(in the rows, 128 means zero)
Rows lie near named flat spaces through zero. A row that begins with a name and a colon came from that space; any other row is followed by the name of its block's space that it lies nearest.
q459-q982: [ 97  96 109 189 119 110 149  96 122 145 126 196  90 116 180 143 106  96
 147 125 185  95  94 108 143 175 163 102 121 146  94 139]
q738-q938: [111 155 113 142 140 122 139 134 135 123 122 159  99 123 112 155 122 124
 152 120 122 141 137 136 130 114 141 131 105 123 151 105]
q459-q982: [113 231 125 158 139 196 196 127 177 102 136 189 120 142 145 197 117 135
 125 115 125 166 130 135 184 103 154 149 103  83 187 131]
q677-q928: [160 161 180 104  63 135  97 150 117 115 159 110 121 156 120 122 119 143
 106 126  92 111 135 169 136  87 119 126 107 138 174 124]
q677-q928: [ 97 129 151 157 102  85 119 124  98 101 143 110  76 167 139 153  98 112
 124 141 115  95 159 163 115 113 115 113 135 144 110  84]
q168-q715: [ 66  97 114 197 108  86 109 123 134  99 129 124  84 115 163 110 130  81
 168 139 128 131 114 152 115 138 132 105  85 135 118  84]
q738-q938: [123 191 141 139  83 128 118 147 121  97 129 124 114 163 116 150 117 135
 118 134  84 130 150 170 159  91 119 143 104 122 193 106]
q168-q715: [185 104 136  85 110 166 120 137 152 166 134 155 158  93 102  76 158 150
 118 113 146 134  97 101 144 139 145 122 113 143 137 173]
q677-q928: [111 134 113 179  74 144 152 113 129 102 101 120 150 171 145 108 137 126
  73 162 132 114 139 125 214 162 110 136 157 134 127 147]
q677-q928: [105  80 121 156 133  91 172 110 120 141 128 187  32 141  69 141 116 125
 123 132 171  88 182 110 136 147 141  91 154 182  45  81]
q677-q928: [ 93 110 106 176 143 139 182  97 140 115 111 133 128 148 152 136 129 117
  99 149 163 122 142 102 167 170 122 125 174 125  70 133]
q942-q834: [126 117 142 140  92 121 117 138 141 124 144 150  88 119 109 105 136 121
 139 124 125 125 128 144 133 117 139 108  90 150 136 105]
q168-q715: [211 117 128  54 121 179 127 135 133 177 114 135 203 114  88  84 156 175
  83 120 142 127 111  84 162 147 128 146 159 138 139 204]
q738-q938: [ 71 128 100 167 163 152 137 142 200  76 122  82 139  90 131  90 180 100
 165 138  98 215 125 140 119 114 114 134  81  84 137  85]
q168-q715: [122  97 123 145 138 139 149 109 141 138 131 143 131 116 154 119 131 118
 124 129 163 122 110 104 133 158 138 115 141 131  89 146]
q942-q834: [106 102 101 126 163  93 104 129 111 124 105  84 145 116 127 118 135 116
 149 137 116 140 132 125  91 136 109 137 139 120 114 114]
q738-q938: [149 124 134  80 164 114  93 143 119 149 138 116 137  95 118 133 126 132
 166 106 115 141 112 131  64 105 133 131 109 119 143 126]
q738-q938: [ 81 155 118 195 103 127 164 117 140  94 123 158  84 156 140 154 118 110
 121 142 132 125 148 143 176 132 134 122 119 129 131  99]
q942-q834: [107 104 120 128 151 111 115 127 122 107 116  55 156 135 135 108 141 120
 121 148 109 142 144 131 104 132  93 136 156 115  99 114]
q738-q938: [ 67 126 113 202 126 128 166 111 156  92 128 142  90 136 157 137 130  97
 135 142 143 139 136 134 153 143 132 114 118 121 101  95]
q459-q982: [116 135  92 139 141 137 169 138 160 123 101 169  90 124  38 121 157 143
 126 132 127 155 178 114 171 124 132 131 122 143 125  92]
q459-q982: [ 78 123  57 182 148  84 143 120 117 132  77 187  86 115 100 147 125 108
 167 133 143 130 141 114 151 155 146 131 113 141 133  99]
q677-q928: [120 113  90 121 165 105 107 133 123 146 103 137 137  90 117 123 137 120
 172 118 128 147 110 115  98 136 137 136 109 122 141 127]
q942-q834: [147 113 173 119 123 134 135 128 148 157 187 205  55  92 136 145 109 119
 166  89 165 109 100 131  87 110 178  85  79 150 111 117]
q942-q834: [ 90 105 142 166 144 112 170 102 124 113 146 132  75 155 147 159 105 112
 115 138 158 101 159 126 119 141 125 104 165 139  51  96]
q459-q982: [108 138 122 154 144 128 152 110 126 129 131 156 115 132 164 165 107 116
 136 124 151 119 118 121 129 141 143 125 135 119 116 132]
q738-q938: [101 129  98 193 102 147 194 101 143 119 102 185 103 159 121 135 130 126
  88 150 167 111 151 103 220 172 138 122 157 147  98 134]
q942-q834: [119 107 126 113 170 117 118 123 121 125 127  79 153 121 146 127 130 122
 135 132 124 138 128 122  84 131 110 133 152 111  98 126]
q677-q928: [142 138 155 110 144 157 145 125 144 128 154 120 136 128 145 140 125 135
 118 119 134 134 124 125 114 117 130 125 138 113 114 138]
q168-q715: [ 84 120  42 180 127 109 109 132 138 116  57 127 165 100 122  86 165 106
 159 148 114 168 106 115 172 164 124 153  97 116 174 131]
q459-q982: [137 129 141 159  60 144 102 126 137 133 142 162 138 112 189 100 127 109
 137 121 140 116  62 138 159 143 155 116  75 133 174 165]
q459-q982: [102 114  76 153 137 101 138 133 131 131  87 165  94 116  64 117 146 125
 148 135 130 139 157 116 153 141 134 129 116 150 128  96]
q168-q715: [126 146 112 124 135 124 127 131 117 124 108 115 146 140 118 137 127 135
 121 135 114 133 140 128 138 127 117 146 141 120 144 130]
q459-q982: [121 140 134 136 138 129 134 118 120 127 136 129 132 133 166 155 110 121
 132 125 136 121 115 129 118 130 133 130 135 115 126 137]
q738-q938: [109 121 125 175  82 160 158 116 155  92 116 100 151 161 143  88 154 124
  73 162 130 133 140 125 203 156 105 129 152 128 109 138]
q168-q715: [ 76  78 137 189 113  91 125 105 121 106 144 112  87 134 185 120 115  86
 139 143 150 103 119 140 108 152 125  96 128 141  70 100]
q677-q928: [168 138 137  65 129 104  60 167 114 156 138 135 123  84  85 116 131 140
 183  96  92 142 107 149  68  82 143 132  66 134 195 118]
q942-q834: [102 128 115 145 140 130 146 115 119  91 102  49 172 174 140 125 136 130
  79 166 110 133 166 127 152 144  80 150 193 109  96 126]
q168-q715: [119 128 161 140 121 135 130 138 167 125 178 177  58  93 131 133 126 110
 175  99 137 141 110 149  95  97 164  94  59 134 133  92]
q942-q834: [122  73 206 115 142 140 134 122 161 105 205  65  96 123 163 105 132 111
 122 125 138 129 134 145  53 106 113  84 137 127  37  94]
[148 130 103 100 141 127  95 145 130 149 109 134 160  89 111 107 146 133
 160 115 115 153 100 120 114 124 137 143  96 120 174 146]
q677-q928
[108 163  98 138 177 136 168 114 123 122 102 131 146 146 135 179 114 133
 120 134 133 139 148 112 141 137 123 153 166 101 124 133]
q168-q715
[ 98 108  89 187 120 165 191 106 172 111  97 150 135 137 120  97 162 123
  90 155 160 145 142  93 213 177 126 127 153 132  89 138]
q738-q938
[132 129 108 127 134 138 131 129 136 135 112 137 146 116 120 117 140 131
 130 128 131 140 120 115 143 138 132 136 125 124 140 142]
q168-q715
[140 123 163 107 182 178 187 109 165 135 170 136 124 123 150 157 123 137
 111 113 166 136 132 103 103 127 138 114 163 109  62 140]
q677-q928
[120 147  93 138 113 123 118 148 139 121  97 146 123 118  78 110 151 132
 143 131 103 154 139 135 160 119 130 142  94 132 177 111]
q459-q982
[153 128 116  96 125 124  80 152 130 146 119 125 155  89 110  96 147 132
 162 113 106 151  97 132 107 114 135 138  83 124 182 140]
q942-q834
[163 135 159  80 143 145 121 142 140 146 159 138 121 107 110 133 128 143
 141 104 125 136 122 130  91  99 140 121 111 126 135 130]
q677-q928
[155  83 147 125  90 142 135 106 111 141 128 104 165 156 154  91 130 138
  64 149 158  85 122 104 164 171 111 119 187 151  76 176]
q738-q938
[ 89 140  82 170 168 130 199 114 152 126 102 200  71 129  78 167 129 127
 136 129 157 140 171 102 166 143 148 125 138 135  99  94]
q459-q982
[132 103 151 105 140 132 105 137 140 116 147  64 152 117 138  96 146 125
 129 131 110 147 123 137  87 115 106 124 129 116 110 121]
q942-q834
[112 114 115 152 138 126 158 114 135 134 124 165  98 126 123 139 124 122
 130 128 156 120 136 112 141 146 142 116 136 139  97 121]
q459-q982
[151 127 176 102 141 163 146 122 148 134 175 124 129 124 158 139 120 134
 117 113 145 126 115 125 100 115 135 113 137 117  99 143]
q942-q834
[139 134 161  96 153 124 118 136 127 133 163 121 108 117 132 151 113 130
 149 108 122 129 128 142  71  96 134 119 117 121 122 112]
q677-q928
[166 132 190  50 154 123  75 136  86 122 165   4 199 151 180 139 106 142
 106 128  88 117 122 153  40  93  82 145 175  95 119 149]
q459-q982
[149 171 108 120 130 151 146 123 118 145 106 164 159 138 130 159 116 146
 113 123 135 124 119 111 168 138 140 152 141 117 166 168]
q942-q834
[153 156 133 135  30 151  99 162 152 112 120 145 129 132  79  66 164 142
 111 135  88 143 125 157 203 108 129 132  66 150 213 128]
q942-q834
[164 148 183  97  72 106  83 135  72 130 156  98 132 172 154 146  88 140
 100 128 104  74 128 164 113 103 114 127 141 143 153 141]
q738-q938
[134 145 101 125 132 123 123 130 116 141 103 150 143 123 119 138 125 134
 137 125 126 129 120 119 143 135 136 144 124 125 159 143]
q942-q834
[ 63 109  82 183 158  76 123 110 103 109  94 107 121 132 164 146 115  93
 156 147 131 126 130 129 112 155 117 133 141 118 106 103]
q677-q928
[111 106 137 129 181 116 151 106 119 134 144 121 113 128 159 164 105 117
 135 124 156 115 133 114  82 138 129 117 164 120  66 121]
q942-q834
[136 140 141 146  91 156 133 127 149 127 143 159 128 122 154 118 131 123
 124 122 138 128  98 131 159 132 147 120  99 128 152 148]
q459-q982
[144 127 157 115 123 146 132 136 153 138 163 161  96 105 122 126 129 129
 146 106 138 133 115 133 110 109 151 108  94 134 129 121]
q168-q715

Each name stands for a flat space through zero: a line, a plane or more. A row that begins with a name and a colon came from that space; any other row is followed by the name of the space it lies nearest, among the names in its block.
q768_q201: [133 162 121 136 105  80 112 119 116 126 126 145 119 149 127 147 121 115
 127 166 132 150 133 133 151 144 126 123 136 132 144 147]
q357_q783: [101 151 117  95 150 126 107 101 158 180 127 125 179  95 127 165 118 132
 101  91 114  87 113 137 136 126 191 172 104 108 118 103]
q768_q201: [ 89 102 111  93 166 127 114 119 116  97 120 140 139 105 128 129 161 158
 124 116 140 106 119  81 139 105 120 113 134 104 121 102]
q929_q660: [167 149  67  77 120 131 141 142 124 109 129 126 164 120  94 122 141 142
 119  88 147 112  76 102 140 137 141 130 148  97 121 139]
q768_q201: [102 103 134 143 118 144 146 125 136 105 132 112 116 138 158  94 121 145
 145 128 139 147 170 114 109 118  84  78 129 132 154 137]
q357_q783: [133 180 132 113  87  95 141 132 108  99 117 118 108 168 125 133 150 144
 134 138 132 132 126 116 149 119  94  99 146  99 121 141]
q357_q783: [ 83 124 184 154 161 141 121 152 119 134 148 115 128 129 117 133 119 179
 184  94  85 142 122 128 112  97 130  71 129 191  96  82]
q206_q707: [120 121 135 150 107 123 148 129 138 124 135 118 113 153 132 110 120 121
 153 131 128 140 155 126 101 130 105 100 133 124 131 144]
q443_q750: [173 118 100 146 136 121 139 117  86 108 129 134 105 130 120  93 116 102
 141 173 153 174 100 125 131 170 128 105 156 144 152 140]
q710_q843: [102 168 157 106 108 147 148 130 145 146 117  91 137 135 135 134 139 156
 133  89 103 105 123 123 117  99 133 118 114  95  99 106]
q768_q201: [106  63 145 157 155 115 139 135 142 146 132 152  97 140  75 130 152  66
 181 140 107  99 120  97  47 131 152 152 134  84  53 118]
q206_q707: [ 80  92 112 154 120 103 140  90 143 132 113 135  99 135 143  96 122  75
 163 192 137 163 156  71  68 150 125  87 129  75 141 141]
q206_q707: [139 110  93 120 140 166 141  99 115 117 112 110 131  91 166  77 111 126
 110 153 157 169 116 107 130 152 130 101 128 124 180 125]
q357_q783: [ 87  99 104  96 168 115 123  89 153 130 158 128 177 124 142 148 130 163
  96  49 158  39 186 158 149 113 121 159 129 111 144 124]
q710_q843: [152 171 124 171 109  87 180  56 128 191 155  86 122 179 130 104  67  77
 160 127 137 132 151 197  95 198 167 117 151 113 147 148]
q929_q660: [ 93 101 119  94 162 153 153  87 110 103 111 103 121 110 154  93 160 149
 120 116 152  99 129  91 122 114 113 106 136  68 128  96]
q206_q707: [108 183 148 116 112  76 119 120 153 174 139 130 150 160  98 190 132 124
 129  90 100  70 135 159 132 119 163 170 122 101  83 125]
q443_q750: [177 112  82 162 150  82  94 134 100 125 155 179 135 124  91 136  90  95
 143 169 144 178 102 144 147 183 156 129 154 200 159 155]
q768_q201: [144  93 136 121 182 171 177 118 100 140 127  97 113 115  85  88 152 112
 170  94 118  98  61 109  71 137 169 127 151  85  59  79]
q929_q660: [ 37 115 147 125 163 110 117  55 121 138 101 121 110 109 181 123 137 126
 126 174 132 129 162  91 122 121 134 100 115  82 146  88]
q929_q660: [192 133 140 131  95 151 172 121 101 108 105 106  74 154 142  96 154  89
  98 163 152 118 128 154 131 142  94 165 137  79 125 150]
q357_q783: [129  95 106 168 146 125 107 133 139 139 156 148 149 111 129 117  75 123
 150 136 131 178 142 139 118 156 141  99 129 205 171 143]
q768_q201: [152  95 130 161 130 131 114 123 125 136 116 153  99 115 140 122 119  71
 112 196 136 157 135 138 121 154 135 163 117 139 147 145]
q710_q843: [150  97 139 111  94 122 107 194 137  68 115 175  98 150 110 164 196 122
  89 140 137  83 155 116 152  80  56 190 121 104  97 166]
q357_q783: [144 169  71  98 118  95 120 104 116 110 142 129 168 132 140 131 107 160
 101 109 165 132 134 141 184 149 120 109 147 140 185 151]
q710_q843: [144 125 139 102 178 159 131 102  65 102 103 115 105  96 146 109 161 147
 100 149 144 123  83 123 169 125 132 135 139 119 127  81]
q710_q843: [148 180  72 120 122 126 142 127 134 159 154 101 189 116 100 105  65 153
 173  83 120 183  68 117 114 169 187  58 147 167 150 127]
q929_q660: [ 73 145 187 153 160  86 113 106 113 152 146 126 118 153 124 163 125 150
 162 117  97 107 151 156 132 113 139 110 132 156  99  90]
q443_q750: [163 119 128 155 118 137 101 160 124 125 125 155 119 112 128 131 109 109
 120 173 122 181 116 136 140 141 130 138 118 185 151 146]
q710_q843: [131 104  88 123 163 172 139 122 126 130 142 109 166  85 132  82  92 154
 149  98 137 167  95 107 111 148 155  76 135 164 159 111]
q206_q707: [152  91  97 131 148 135 131  97 122 126 127 138 125 111 144 109 121  94
  98 151 163 121 140 142 133 158 132 162 131 116 160 142]
q443_q750: [159  79 117 140 160 159 149 107 111 128 126 124 110 111 131  92 128  93
 120 143 150 122 118 139 109 154 138 153 136 117 132 124]
q929_q660: [121  63 134 187  69 122 128 212 194 102 161 163 115 174 103 124 115 110
 179 120 116 152 202 114  62 106  56 101 122 169 123 199]
q710_q843: [108 133 177 140 104 151 145 130 117 100 111 102  87 147 175 107 145 154
 124 147 126 141 169 130 136  97  67  95 120 126 141 124]
q929_q660: [139  62 156 158 162 132 122 170 107  84 160 155 104 148 103 130 148 148
 149 105 133 104 155 152 130 105  77 131 148 185 107 130]
q929_q660: [ 83 184 197 128 157 109 148  62  95 169 122  80 107 150 150 143 134 149
 139 114 104  89 133 169 140 120 155 120 131 102  97  67]
q443_q750: [126 150 151 143 106 117 155  81 105 125 107 102  82 154 171 104 131 106
 118 179 144 141 158 142 133 143 103 116 133  91 151 132]
q768_q201: [107 129 132  96 143 141 150 102 115 134  91 111 107 112 120 115 171 106
 133 146 121 107  82  74  98 121 156 135 128  38  80  91]
q710_q843: [149  91 136 165 127 144 124 147 131 122 137 141 112 127 134 114 111 110
 131 150 131 155 148 146 118 137 111 132 124 171 146 147]
q357_q783: [182 128 106  96 122 153 137 127 112 125  89 133 108 104 118 121 165  79
  84 167 142 115  73 110 133 142 151 195 123  63 107 130]
q768_q201: [ 47  52 133 139 125 111 101 154 189 112 131 171 127 132 126 150 153 116
 146 130 120 101 198  72  78  85  90 130 105 100 109 147]
q443_q750: [146 126 106 130 133 141 156 108 114 127 131 106 127 126 131  89 113 123
 142 127 144 147 112 124 114 154 135  99 144 121 144 128]
q443_q750: [ 82 125 154 160 137  71  73 131 105  98 135 171 107 141 148 161 124 151
 138 182 124 168 171 124 170 114  90  90 130 194 160 129]
q710_q843: [137 134 113 115 115 115 124 145 140 125 132 140 139 136 107 144 137 125
 126 114 128 113 122 122 129 124 129 143 130 116 115 142]
q443_q750: [138  97  94 137 164 141 126 112 147 160 158 130 171 102 119 119  86 121
 130  90 138 121 128 155 114 158 169 141 129 162 150 129]
q768_q201: [ 51 178 184 117 117  73 101 105 142 153 114 131 121 154 140 193 154 143
 123 131  94  84 164 130 146  88 131 143 108  91  93 103]
q206_q707: [ 89 169 150 108 145 120 135  94 153 193 135  99 164 126 117 160 119 138
 133  69  97  72 119 152 114 121 190 153 114  97  88  90]
q206_q707: [155 168 139 110 112 168 118 166 117 109 125 110 148 110 147 128 121 189
 104 102 120 155 107 145 178 105 110 109 118 186 152 121]
q443_q750: [137 100 128 135 148  83 116 135 116 131 128 171 102 145  70 160 163  73
 146 155 121  93 104 114 106 137 151 179 143  92  67 129]
q929_q660: [ 65 129 101 105 144 121 104 108 167 145 141 128 188 101 148 143 103 169
 124  84 128 119 154 110 134 115 145 102 111 138 159 118]
q929_q660: [131 139 107  98 120 166 164 155 145 130 131  95 157 120  97 100 132 155
 163  64 113 125  79  87  87 117 145  89 135 101  93 115]
q710_q843: [170  78 120 166 134 164 156 129 122 117 145 118 111 130 141  78 102 109
 134 134 152 152 149 158 107 155 104 120 138 162 161 150]
q357_q783: [126  75 144 135 137 194 153 109 153 130 128  99 125 111 184  93 122 130
  87 104 151  96 189 166 118 117  96 159 104 122 161 132]
q929_q660: [ 89  89 186 142 194 181 133  99 101 135 122 100 108  95 168 104 133 157
 128 123 117 119 136 144 126 107 130 116 116 153 124  64]
q206_q707: [128 114 131 138 137 130 131  90 161 173 146 120 149 128 151 142 102 106
  92  99 140  76 181 196 128 143 146 191 110 125 148 139]
q357_q783: [128 168 127 149 102 135 114 141 133 148 121 119 139 111 142 118  82 135
 150 161 104 216 103 113 126 144 151  72 116 181 161 129]
q206_q707: [117 201  79  79 114 104 148  84 134 159 121  95 173 125 119 126 113 138
 133  98 131 123  84 102 128 152 182 101 138  68 130 118]
q357_q783: [168  78 115 147 157 154 122 156  98 107 122 153 104 101 101 102 134  98
 145 171 131 171  78 101 111 147 139 128 139 156 119 124]
q206_q707: [187  87 140 169 115 176 189 152  97  78 148  95  82 164 136  52 121 135
 157 119 155 155 150 157 105 140  55  80 161 162 147 153]
q443_q750: [181 144 103 155 108 110  99 161 114 123 134 160 128 123 109 133  95 108
 134 176 127 201  97 134 149 161 140 119 135 196 159 159]
q357_q783: [ 71 155 159 133 100 130 129 134 152 136 117 107 127 136 150 128 123 155
 155 128  98 155 147  96 107  99 115  73 110 123 125 117]
q206_q707: [126 122  89 135 102  49 140 122 128 110 134 160 106 180  77 133 147  76
 172 159 143 122 131  85  91 153 118 114 163  65 100 167]
q768_q201: [141  70 141 177 131 134 142 148 151 149 144 143 104 142  96 117 118  70
 166 139 115 128 140 136  61 144 137 149 128 133  96 145]
q443_q750: [156 150 157 154  81 149 117 151 136 138 104 128 101 124 160 129 115 104
 102 187 114 179 136 145 139 129 116 145  99 153 152 149]
q710_q843: [147 112 101  99 152 169 114 170 140 131 131 137 170  82  94 132 131 147
 126  86 115 126  68 103 123 118 164 142 120 148 106 112]
q768_q201: [104 138 155 144 100 112 107 119 150 144 110 139 110 133 161 151 126 105
 104 174 119 137 170 137 134 120 118 152 100 121 144 142]
[118 161 118  77 142 143 122 125 119 118 124 111 163 107 135 140 143 185
 103  80 130 102 104 122 169 104 134 124 127 122 129 101]
q768_q201
[101  67 111 158 143 114  77 157 172 140 144 186 150 102 114 155 106 102
 137 147 118 148 154 110 105 128 142 146 106 175 140 149]
q710_q843
[ 78 162 100  84  95 129 122 103 171 143  99 113 161 105 166 133 128 138
  99 129 130 130 140  80 128 114 138 117  99  66 154 131]
q357_q783
[139  73  81 112 127 165 141 155 152 105 123 138 140 103 112  94 140 112
 134 119 144 134 111  74  87 128 121 124 128  99 125 146]
q768_q201
[ 93 135 143 134 158 121  96 112 114 143 118 137 131  98 142 141 118 137
 132 159 111 159 112 113 142 127 157 111 117 156 137  95]
q710_q843
[ 73 148 145  94 136 127 158  72 121 125 109  87 119 138 165 116 156 154
 119 109 138  82 152 113 129 107 113 109 129  51 121  97]
q710_q843
[ 74 151 190 147 126 130 145  80 126 155 112  89  98 142 179 121 124 134
 133 147 111 127 170 145 119 115 121 106 112 107 131  98]
q710_q843
[122 125 133  99 189  90 121 109  84  92 171 134 149 155 109 163 156 197
 114  44 155  33 152 184 195 106  99 145 166 152 114 104]
q929_q660
[120 128 106 111  93 127 155 142 168 113 151 111 156 160 125 122 128 155
 132  59 142  88 173 132 113 110  88 114 134 104 131 161]
q929_q660
[151 120 115 149 112 130 129 141 118 109 128 135 113 131 133 104 112 118
 139 163 138 179 126 119 126 145 110  98 136 155 156 149]
q357_q783
[ 74  88 158 118 154 179 160 119 139 119 122  91 121 117 151  94 151 161
 147  87 121  99 148  99  88  90 105  95 120  94 106  91]
q768_q201
[ 98  97 120 157 148 160  68 171 174 165 138 160 178  59 130 141  71 136
 146 138  89 205 110 101 108 127 179 106  87 228 157 119]
q929_q660
[ 96 131 136 135 105 140 137 103 156 149 109 110 122 121 169 113 114 112
 121 153 125 146 158 115 105 129 128 117 104  99 151 132]
q929_q660
[208 145  99 108 114 142 151 114 113 133 121 118 126 130 124 120 133  93
  77 129 158 100 105 172 153 160 141 197 136  96 136 151]
q443_q750
[160 100 114 124 169  98 117  86  89 133 110 163  94 119 109 143 160  57
  95 188 153  92 102 138 141 163 161 211 141  78 108 122]
q206_q707
[116 140 141 168  98 152 136 159 197 198 156 107 169 126 114 128  61 122
 176  82  80 162 135 147  64 136 173 104 101 179 122 139]
q710_q843
[133 143 188 157 102 176 152 153 116 124 111  91  87 135 155  97 126 142
 147 149 101 174 125 132 112 109 101  89 116 152 121 113]
q357_q783
[ 97 159 157 112 102 122 129 129 140 125 115 114 123 144 147 147 148 151
 117 119 116 107 151 124 139  95 106 126 115 101 117 122]
q443_q750
[154 108 110 116 144 149 122 158 117 100 141 138 144 114 113 123 133 155
 121 100 138 125 111 129 146 121 116 128 137 162 132 129]
q206_q707
[160  89 170 164 148 137 139 167  90 106 129 144  70 147  84 119 159 101
 168 155 110 133  97 126 100 124 115 135 148 144  69 115]
q357_q783
[158 114  99 118 151 126 160 111  77  99 116 123  97 130  99  86 153 104
 155 155 149 141  71  87 109 156 136 103 167  83 106 116]
q206_q707
[ 97 118 169 155 160 107 110 133 114 134 145 140 117 139 114 150 127 143
 160 123 104 123 137 141 126 115 131 114 133 169 103 102]
q929_q660
[126 149  79  91 142 128 134 129 141 130 160 113 196 119 107 128 106 182
 138  41 137 107 109 128 140 130 148  98 144 144 139 124]
q443_q750
[134 119 136 155 150 107  94 118  85 110 120 157  99 116 144 131 121 118
 122 200 136 178 124 131 163 145 122 117 134 177 160 123]
q710_q843
[137 109 149 128 134 160  93 186 128 110 117 154 125  97 120 146 145 143
 116 141 106 149 103 112 143  97 121 144 108 173 114 118]
q710_q843
[139 126 103 131 138  71 111 101 117 135 134 161 125 142 107 154 130  87
 119 157 145 109 131 140 141 158 147 166 142 110 128 144]
q710_q843
